Below are the code and all the weights of a small trained network. Each question names an input and a target symbol and asks about switching units off, where a switched-off unit gives its printed mean instead of its output.

import numpy as np


def w(rows, s, z=0):
    codes = np.array(rows[::2]) - 128.0
    scale = np.full(codes.shape[1], s)
    scale[-1] = z or s
    return codes * scale


def norm(h):
    return h / np.sqrt((h * h).mean(-1, keepdims=True) + 1e-5)


def f(y):
    return y / 2 * (1 + np.tanh(0.7978845608 * (y + 0.044715 * y**3)))


def softmax(a):
    e = np.exp(a - a.max(-1, keepdims=True))
    return e / e.sum(-1, keepdims=True)


def log_softmax(a):
    a = a - a.max(-1, keepdims=True)
    return a - np.log(np.exp(a).sum(-1, keepdims=True))


def net(x, mask):
    ids = ['αζξπτφψω'.index(c) for c in x.split()]
    T = len(ids)
    res = E[ids] + P[:T]
    r = norm(res)
    for j in range(2):
        rows = slice(2 * j, 2 * j + 2)
        q, k, v = (r @ M[0][rows].T for M in (Q, K, V))
        z = softmax(np.where(np.tri(T) > 0, q @ k.T / 2**0.5, -1e9)) @ v
        o = O[0][rows]
        res = res + np.where(mask[j], z, o[:, -1]) @ o[:, :-1]
    y = f(norm(res) @ A[0][:, :-1].T + A[0][:, -1])
    res = res + np.where(mask[2:6], y, B[0][:, -1]) @ B[0][:, :-1]
    return log_softmax(norm(res)[-1] @ U[:, :-1].T + U[:, -1])


Q, K, V, O, A, B = {}, {}, {}, {}, {}, {}
E = w([
[148,126,127,68],'α',
[67,174,122,115],'ζ',
[215,134,68,151],'ξ',
[147,113,162,180],'π',
[162,156,122,72],'τ',
[231,109,105,11],'φ',
[103,151,127,114],'ψ',
[83,158,174,164],'ω',
],0.013)
P = w([
[188,253,156,173],'0',
[102,139,154,9],'1',
[205,196,166,193],'2',
[82,99,150,18],'3',
[206,178,161,213],'4',
[44,62,134,25],'5',
[215,170,160,227],'6',
[50,32,112,35],'7',
[220,163,160,232],'8',
[42,7,102,50],'9',
],0.0034)
Q[0] = w([
[220,226,191,214],'H0',
[117,89,42,141],'H0',
[238,254,55,227],'H1',
[159,115,172,146],'H1',
],0.0062)
K[0] = w([
[41,234,77,53],'H0',
[111,96,142,188],'H0',
[18,244,254,57],'H1',
[121,123,162,113],'H1',
],0.0096)
V[0] = w([
[90,4,45,187],'H0',
[165,76,198,213],'H0',
[115,130,219,60],'H1',
[151,50,54,253],'H1',
],0.0036)
O[0] = w([
[50,172,157,29,2],'H0',
[134,119,159,2,56],'H0',
[114,147,163,58,149],'H1',
[164,165,35,208,22],'H1',
],0.0061,0.0034)
A[0] = w([
[200,91,88,99,123],'N0',
[167,101,129,192,197],'N1',
[99,197,67,143,1],'N2',
[118,113,205,246,94],'N3',
],0.011,0.0027)
B[0] = w([
[51,63,106,204,215],'N0',
[85,202,167,34,195],'N1',
[123,1,83,183,161],'N2',
[131,84,78,111,253],'N3',
],0.0075,0.0054)
U = w([
[102,68,246,185,3],'α',
[87,73,78,176,146],'ζ',
[180,158,110,164,224],'ξ',
[135,120,191,105,194],'π',
[121,167,194,135,193],'τ',
[159,89,131,110,21],'φ',
[94,150,98,50,165],'ψ',
[29,202,187,149,96],'ω',
],0.014,0.0029)

Each question gives the input, a string of symbols that net reads in full, and the target symbol t.
The units are the heads (2 rows each of Q, K, V and O) and the neurons (one row each of A and B). Each row of codes is followed by its name. A weight is (code - 128) times the scale printed after its matrix; where a second scale follows, it is the last column's (O, A, B and U).
mask holds one flag per unit, heads first, then neurons. A switched-off unit (its flag False) gives its mean, the last column of its rows in O or B, instead of its output. The means were averaged over made-up inputs and are rounded, as every weight is.
A unit's drop is (log p(t) with every unit on - log p(t) with that unit switched off) / (log p(t) with every unit on - log p(t) with every unit switched off).
The circuit of an input: a set's keep is (log p(t) with only the set's units on - log p(t) with every unit switched off) / (log p(t) with every unit on - log p(t) with every unit switched off). Starting from all 6 units, units are removed one at a time, each time the one whose removal leaves the highest keep (on an exact tie, the one counted first), for as long as the keep stays at least 0.8.
units of the circuit, in order: the units of the circuit, biggest drop first
k most important neurons: the k neurons with the biggest drops, biggest first
which heads matter: for each layer, one digit per head in row order, 1 if its drop is at least 0.15 and else 0, layers parted by /
drop of u: that unit's drop, to one decimal
input ζ ζ ξ ζ ξ π, target ψ: most important neuron => [N1]
input ξ ζ ζ φ ζ ξ ψ, target ψ: units of the circuit, in order => [N3 N1 N0]
input α ζ ψ ψ ξ ξ α, target α: which heads matter => 01
input ζ ζ ζ ξ ζ φ ω ζ ω π, target ψ: which heads matter => 01
input φ ξ ζ ζ π α ξ ω ω, target ω: which heads matter => 00
input ξ ζ ζ ω ψ ζ ζ ζ ω, target ω: units of the circuit, in order => [N1 N2]
input ξ φ ζ ζ ζ ζ, target ζ: units of the circuit, in order => [H1 N2]
input α π ω ζ ξ ζ ζ α, target ζ: which heads matter => 01
input ψ ω ζ ξ ζ ζ ζ π τ, target τ: units of the circuit, in order => [N3 N2]
input ζ ξ ζ τ ξ ζ α ξ τ, target τ: units of the circuit, in order => [N2 N3]
input ψ ζ ζ, target ζ: which heads matter => 10
input ω ξ α ζ ξ φ, target ζ: which heads matter => 01
input ω ξ α ξ τ ζ ζ ζ ζ α, target ζ: units of the circuit, in order => [H1 N0]
input ζ ζ α ξ φ ω, target ζ: units of the circuit, in order => [N3 H1]
input ζ ξ ζ ψ ζ ζ ζ ξ α, target α: 3 most important neurons => [N0 N3 N2]
input ζ τ ζ ξ π, target π: drop of N1 => 0.9
input π ψ α ζ ξ τ, target ζ: drop of H1 => 1.5
input ξ ζ π, target π: drop of H1 => 0.2
input ζ ζ ξ τ, target ζ: drop of H1 => 1.0
